Here is a tiny trained network, its code and every weight. The questions are about switching its units off for an input and a class, where a switched-off unit gives its printed mean instead of its output.

import numpy as np


def w(rows, s, z=0):
    codes = np.array(rows[::2]) - 128.0
    scale = np.full(codes.shape[1], s)
    scale[-1] = z or s
    return codes * scale


def f(y):
    return y / 2 * (1 + np.tanh(0.7978845608 * (y + 0.044715 * y**3)))


def log_softmax(a):
    a = a - a.max(-1, keepdims=True)
    return a - np.log(np.exp(a).sum(-1, keepdims=True))


def net(x, mask):
    res = np.array(x, float).reshape(1, 8) / 4 @ E
    y = f(res @ A[0][:, :-1].T + A[0][:, -1])
    res = res + np.where(mask, y, B[0][:, -1]) @ B[0][:, :-1]
    return log_softmax(res[-1] @ U[:, :-1].T + U[:, -1])


A, B = {}, {}
E = w([
[96,65,80,85,120,188,131,176,135],'x0',
[128,54,36,95,157,132,76,65,139],'x1',
[89,5,203,138,78,144,160,134,99],'x2',
[100,135,175,19,67,126,56,69,123],'x3',
[85,127,202,120,59,72,50,213,203],'x4',
[76,135,119,164,94,133,167,34,197],'x5',
[171,130,67,202,44,140,118,142,108],'x6',
[66,56,63,166,148,6,144,128,93],'x7',
],0.011)
A[0] = w([
[97,143,92,131,165,200,148,124,106,148],'n0',
[149,165,195,192,123,249,168,123,249,194],'n1',
[161,84,150,154,224,128,154,149,2,125],'n2',
[108,127,138,124,89,51,63,125,218,222],'n3',
[48,121,58,94,130,43,139,139,226,170],'n4',
[99,37,158,83,132,86,115,69,93,200],'n5',
[85,132,47,112,157,172,122,38,106,163],'n6',
[106,69,144,117,140,176,128,116,110,157],'n7',
[202,158,116,198,73,119,128,118,120,214],'n8',
[130,158,78,136,174,139,157,30,87,151],'n9',
[137,191,220,77,81,148,87,213,106,183],'n10',
[52,75,212,79,130,111,72,77,131,134],'n11',
[140,93,35,154,131,142,154,146,76,252],'n12',
[153,84,120,161,92,128,117,120,58,159],'n13',
],0.0087,0.004)
B[0] = w([
[203,76,76,127,185,152,202,123,152,176],'n0',
[143,177,162,200,94,255,195,114,192,239],'n1',
[77,105,229,169,168,50,224,177,26,216],'n2',
[45,161,118,158,105,139,2,171,154,227],'n3',
[28,129,55,237,217,92,39,79,218,225],'n4',
[33,5,177,78,72,98,128,79,53,226],'n5',
[117,111,35,50,170,154,170,27,190,222],'n6',
[140,16,158,112,117,108,178,157,185,176],'n7',
[161,179,91,134,78,135,76,86,55,201],'n8',
[166,161,91,108,139,76,178,57,123,217],'n9',
[194,189,170,81,129,100,106,233,149,249],'n10',
[126,82,213,116,4,148,86,97,223,226],'n11',
[85,66,45,116,133,118,158,138,74,241],'n12',
[144,79,85,133,72,107,93,145,87,180],'n13',
],0.0073,0.013)
U = w([
[182,254,155,41,111,118,48,176,142,251],'0',
[185,184,184,161,136,191,178,123,227,117],'1',
[138,203,158,179,125,58,158,83,6,87],'2',
[137,130,59,45,193,114,206,24,141,139],'3',
[117,95,103,160,169,106,162,203,43,80],'4',
[36,131,81,205,196,76,46,117,203,100],'5',
[80,80,173,77,51,122,75,101,168,36],'6',
[179,120,29,185,27,188,107,114,122,152],'7',
],0.0097,0.0026)

Each question gives the input, the list of numbers given to net, and the class t.
The units are the neurons (one row each of A and B). Each row of codes is followed by its name. A weight is (code - 128) times the scale printed after its matrix; where a second scale follows, it is the last column's (A, B and U).
mask holds one flag per neuron, in row order. A switched-off neuron (its flag False) gives its mean, the last column of its row in B, instead of its output. The means were averaged over made-up inputs and are rounded, as every weight is.
A unit's drop is (log p(t) with every unit on - log p(t) with that unit switched off) / (log p(t) with every unit on - log p(t) with every unit switched off).
The circuit of an input: a set's keep is (log p(t) with only the set's units on - log p(t) with every unit switched off) / (log p(t) with every unit on - log p(t) with every unit switched off). Starting from the 12 units with the biggest drops (on a tie, the unit counted first), units are removed one at a time, each time the one whose removal leaves the highest keep (on an exact tie, the one counted first), for as long as the keep stays at least 0.8.
units of the circuit, in order: the units of the circuit, biggest drop first
unit that matters most: the unit with the biggest drop
top k neurons: the k neurons with the biggest drops, biggest first
drop when u is switched off: that unit's drop, to one decimal
input [-7,-7,3,-5,0,3,-3,1], class 1: top 3 neurons -> [n1, n5, n12]
input [-3,2,-5,-6,0,-5,-1,4], class 4: unit that matters most -> n12
input [-3,-7,-6,-5,3,-3,-8,3], class 0: top 3 neurons -> [n10, n12, n5]
input [-8,4,5,0,-8,-8,-7,1], class 2: top 2 neurons -> [n2, n9]
input [3,2,-6,-5,7,5,2,-5], class 1: top 2 neurons -> [n1, n12]
input [-4,-5,2,3,-3,1,0,-3], class 1: top 2 neurons -> [n1, n3]
input [-7,3,0,-7,0,-7,4,-1], class 2: units of the circuit, in order -> [n8, n2]
input [-7,-6,2,6,8,5,-2,-6], class 0: top 2 neurons -> [n10, n3]
input [-1,5,-6,-7,-1,2,3,-5], class 3: top 4 neurons -> [n6, n9, n3, n11]
input [0,-4,-4,1,-6,-3,5,6], class 2: top 2 neurons -> [n2, n8]
input [-7,5,-3,-6,-5,-1,7,6], class 3: top 3 neurons -> [n6, n9, n12]
input [-2,-8,-1,0,3,6,-8,-1], class 1: drop when n1 is switched off -> 1.2
input [-2,-6,3,1,5,-4,4,-7], class 0: drop when n10 is switched off -> 2.0
input [8,8,6,6,-6,2,5,-7], class 3: units of the circuit, in order -> [n6]
input [3,-8,5,7,-6,6,-1,-2], class 1: drop when n3 is switched off -> 0.2
